Here is a tiny trained network, its code and every weight. The questions are about switching its units off for an input and a target symbol, where a switched-off unit gives its printed mean instead of its output.

import numpy as np


def w(rows, s, z=0):
    codes = np.array(rows[::2]) - 128.0
    scale = np.full(codes.shape[1], s)
    scale[-1] = z or s
    return codes * scale


def f(y):
    return np.maximum(y, 0)


def softmax(a):
    e = np.exp(a - a.max(-1, keepdims=True))
    return e / e.sum(-1, keepdims=True)


def log_softmax(a):
    a = a - a.max(-1, keepdims=True)
    return a - np.log(np.exp(a).sum(-1, keepdims=True))


def net(x, mask):
    ids = ['βγδεζηθλμξπστψω'.index(c) for c in x.split()]
    T = len(ids)
    res = E[ids] + P[:T]
    u = 0
    for l in range(2):
        q, k, v = (res @ M[l].T for M in (Q, K, V))
        z = softmax(np.where(np.tri(T) > 0, q @ k.T / 2**0.5, -1e9)) @ v
        res = res + np.where(mask[u], z, O[l][:, -1]) @ O[l][:, :-1]
        u += 1
        y = f(res @ A[l][:, :-1].T + A[l][:, -1])
        res = res + np.where(mask[u : u + 16], y, B[l][:, -1]) @ B[l][:, :-1]
        u += 16
    return log_softmax(res[-1] @ U[:, :-1].T + U[:, -1])


Q, K, V, O, A, B = {}, {}, {}, {}, {}, {}
E = w([
[110,136,148,139],'β',
[107,130,142,141],'γ',
[106,122,145,139],'δ',
[102,96,152,138],'ε',
[104,137,143,142],'ζ',
[110,109,151,136],'η',
[94,195,117,159],'θ',
[100,170,127,152],'λ',
[104,93,149,137],'μ',
[102,83,152,136],'ξ',
[110,126,147,137],'π',
[99,11,169,129],'σ',
[171,139,2,60],'τ',
[165,217,184,75],'ψ',
[164,70,200,65],'ω',
],0.0049)
P = w([
[244,90,183,252],'0',
[133,150,177,124],'1',
[104,165,170,100],'2',
[88,152,153,97],'3',
[79,141,137,96],'4',
[70,129,122,99],'5',
[68,118,107,100],'6',
[72,92,92,97],'7',
[63,85,89,106],'8',
[65,72,83,104],'9',
],0.0032)
Q[0] = w([
[246,137,138,244],'0.h0',
[67,54,53,114],'0.h0',
],0.012)
K[0] = w([
[3,120,109,174],'0.h0',
[198,110,50,158],'0.h0',
],0.013)
V[0] = w([
[123,134,182,253],'0.h0',
[193,111,197,164],'0.h0',
],0.018)
O[0] = w([
[168,109,122,255,253],'0.h0',
[203,126,171,157,226],'0.h0',
],0.014,0.002)
A[0] = w([
[113,162,203,116,215],'0.n0',
[74,110,125,175,137],'0.n1',
[57,151,227,1,131],'0.n2',
[177,192,122,109,204],'0.n3',
[104,154,106,168,50],'0.n4',
[150,167,179,56,113],'0.n5',
[142,155,143,162,221],'0.n6',
[109,89,173,146,106],'0.n7',
[64,76,75,69,83],'0.n8',
[134,94,196,131,252],'0.n9',
[115,140,117,148,89],'0.n10',
[101,141,171,138,232],'0.n11',
[145,18,176,92,159],'0.n12',
[57,100,91,164,185],'0.n13',
[211,181,68,120,203],'0.n14',
[173,141,30,100,148],'0.n15',
],0.0087,0.0023)
B[0] = w([
[70,113,143,103,185],'0.n0',
[151,171,152,146,184],'0.n1',
[50,254,95,68,188],'0.n2',
[114,99,136,70,168],'0.n3',
[143,166,125,105,139],'0.n4',
[132,201,140,121,148],'0.n5',
[82,107,98,109,240],'0.n6',
[143,122,166,128,169],'0.n7',
[117,197,51,157,164],'0.n8',
[84,81,169,152,254],'0.n9',
[131,142,122,115,133],'0.n10',
[88,127,138,147,210],'0.n11',
[132,119,214,131,183],'0.n12',
[120,185,102,160,189],'0.n13',
[105,85,84,75,186],'0.n14',
[184,146,103,89,145],'0.n15',
],0.024,0.0035)
Q[1] = w([
[168,65,110,247],'1.h0',
[14,76,42,95],'1.h0',
],0.013)
K[1] = w([
[81,150,82,210],'1.h0',
[176,109,6,106],'1.h0',
],0.019)
V[1] = w([
[254,125,41,26],'1.h0',
[229,76,201,78],'1.h0',
],0.0099)
O[1] = w([
[254,98,209,90,22],'1.h0',
[211,219,122,120,4],'1.h0',
],0.0076,0.00037)
A[1] = w([
[200,51,231,98,137],'1.n0',
[153,71,104,108,127],'1.n1',
[93,187,79,84,175],'1.n2',
[119,140,51,60,2],'1.n3',
[130,23,130,83,142],'1.n4',
[95,37,140,143,167],'1.n5',
[155,178,59,114,115],'1.n6',
[153,139,81,134,135],'1.n7',
[126,165,118,109,101],'1.n8',
[206,2,189,198,116],'1.n9',
[136,84,180,37,154],'1.n10',
[154,75,103,109,124],'1.n11',
[152,78,113,76,145],'1.n12',
[117,98,132,112,173],'1.n13',
[229,118,134,101,190],'1.n14',
[167,235,161,174,137],'1.n15',
],0.0086,0.0049)
B[1] = w([
[251,112,147,103,252],'1.n0',
[127,129,172,135,139],'1.n1',
[100,167,96,169,209],'1.n2',
[195,78,155,111,146],'1.n3',
[136,151,188,157,156],'1.n4',
[79,124,167,82,227],'1.n5',
[136,146,178,148,149],'1.n6',
[142,147,127,145,133],'1.n7',
[142,163,135,127,147],'1.n8',
[92,116,124,249,176],'1.n9',
[71,186,145,114,219],'1.n10',
[126,125,170,131,138],'1.n11',
[133,167,107,138,158],'1.n12',
[113,141,139,139,160],'1.n13',
[67,112,55,131,232],'1.n14',
[101,58,140,115,192],'1.n15',
],0.03,0.012)
U = w([
[43,112,166,121,181],'β',
[82,205,2,191,174],'γ',
[140,114,110,138,23],'δ',
[139,114,131,140,1],'ε',
[140,107,127,129,4],'ζ',
[138,108,133,132,5],'η',
[151,70,90,134,132],'θ',
[156,68,71,151,168],'λ',
[153,73,103,138,129],'μ',
[153,66,119,135,114],'ξ',
[158,82,109,122,141],'π',
[163,26,172,130,137],'σ',
[171,154,212,246,114],'τ',
[158,161,117,49,149],'ψ',
[166,126,184,37,134],'ω',
],0.0043,0.0052)

Each question gives the input, a string of symbols that net reads in full, and the target symbol t.
The units are the heads (2 rows each of Q, K, V and O) and the neurons (one row each of A and B). Each row of codes is followed by its name. A weight is (code - 128) times the scale printed after its matrix; where a second scale follows, it is the last column's (O, A, B and U).
mask holds one flag per unit, layer by layer, with each layer's heads first. A switched-off unit (its flag False) gives its mean, the last column of its rows in O or B, instead of its output. The means were averaged over made-up inputs and are rounded, as every weight is.
A unit's drop is (log p(t) with every unit on - log p(t) with that unit switched off) / (log p(t) with every unit on - log p(t) with every unit switched off).
The circuit of an input: a set's keep is (log p(t) with only the set's units on - log p(t) with every unit switched off) / (log p(t) with every unit on - log p(t) with every unit switched off). Starting from the 12 units with the biggest drops (on a tie, the unit counted first), units are removed one at a time, each time the one whose removal leaves the highest keep (on an exact tie, the one counted first), for as long as the keep stays at least 0.8.
units of the circuit, in order: the units of the circuit, biggest drop first
unit that matters most: the unit with the biggest drop
top k neurons: the k neurons with the biggest drops, biggest first
top k neurons in layer l: the k neurons of layer l with the biggest drops, biggest first
input θ θ η π τ β ψ τ ψ, target γ: units of the circuit, in order : 0.h0, 0.n2
input ε ξ π γ ξ ω ζ η γ, target γ: top neuron : 1.n0
input λ λ ζ ψ η β ψ ω ω, target γ: units of the circuit, in order : 0.h0, 1.n2, 0.n2
input ζ τ τ, target γ: units of the circuit, in order : 1.n2, 0.h0, 0.n2
input ε θ ψ σ σ σ, target γ: top 2 neurons in layer 0 : 0.n12, 0.n14
input ξ σ τ ε π, target τ: top 3 neurons in layer 1 : 1.n9, 1.n0, 1.n10
input ζ η ψ γ ε η, target γ: units of the circuit, in order : 1.h0, 1.n2
input ω ζ δ τ θ ζ μ δ σ, target σ: top 3 neurons : 1.n0, 0.n8, 1.n15
input θ λ η δ μ τ γ, target τ: top 2 neurons : 1.n9, 0.n15
input π β τ θ θ, target τ: top 2 neurons : 1.n9, 1.n0
input τ σ γ λ π ω ω ξ, target ω: top 3 neurons : 0.n2, 0.n15, 1.n0
input σ π σ, target γ: units of the circuit, in order : 1.h0, 1.n2
input σ μ π θ μ τ ε, target τ: top 2 neurons in layer 0 : 0.n15, 0.n8
input ψ ξ γ τ ω δ, target ω: unit that matters most : 0.h0
input π θ μ σ γ ε σ μ ζ π, target γ: top 3 neurons : 1.n0, 1.n15, 0.n14
input θ π λ λ, target γ: top 4 neurons : 1.n0, 1.n15, 0.n9, 1.n2
input τ θ γ ω σ ω δ δ, target ω: top 2 neurons in layer 1 : 1.n0, 1.n9
input π ζ ω ζ λ ε σ μ τ π, target τ: top 4 neurons in layer 0 : 0.n15, 0.n8, 0.n9, 0.n12
input λ η γ τ β θ, target τ: top 2 neurons : 1.n9, 0.n8
input λ ξ σ ζ δ η θ μ δ, target γ: top 4 neurons : 1.n0, 0.n14, 1.n15, 0.n6
input η ξ π λ ψ λ μ μ τ σ, target τ: top 4 neurons : 0.n15, 0.n12, 1.n9, 0.n9
input θ δ σ ψ λ λ γ λ π ψ, target γ: top 4 neurons : 1.n2, 0.n2, 1.n0, 0.n14
input μ λ γ δ θ η τ π ψ, target ψ: top 2 neurons : 0.n2, 0.n15
input β ξ λ τ ζ, target τ: top 4 neurons : 1.n9, 1.n0, 0.n15, 0.n8
input ω θ ψ μ η ω γ η ω μ, target γ: unit that matters most : 1.h0
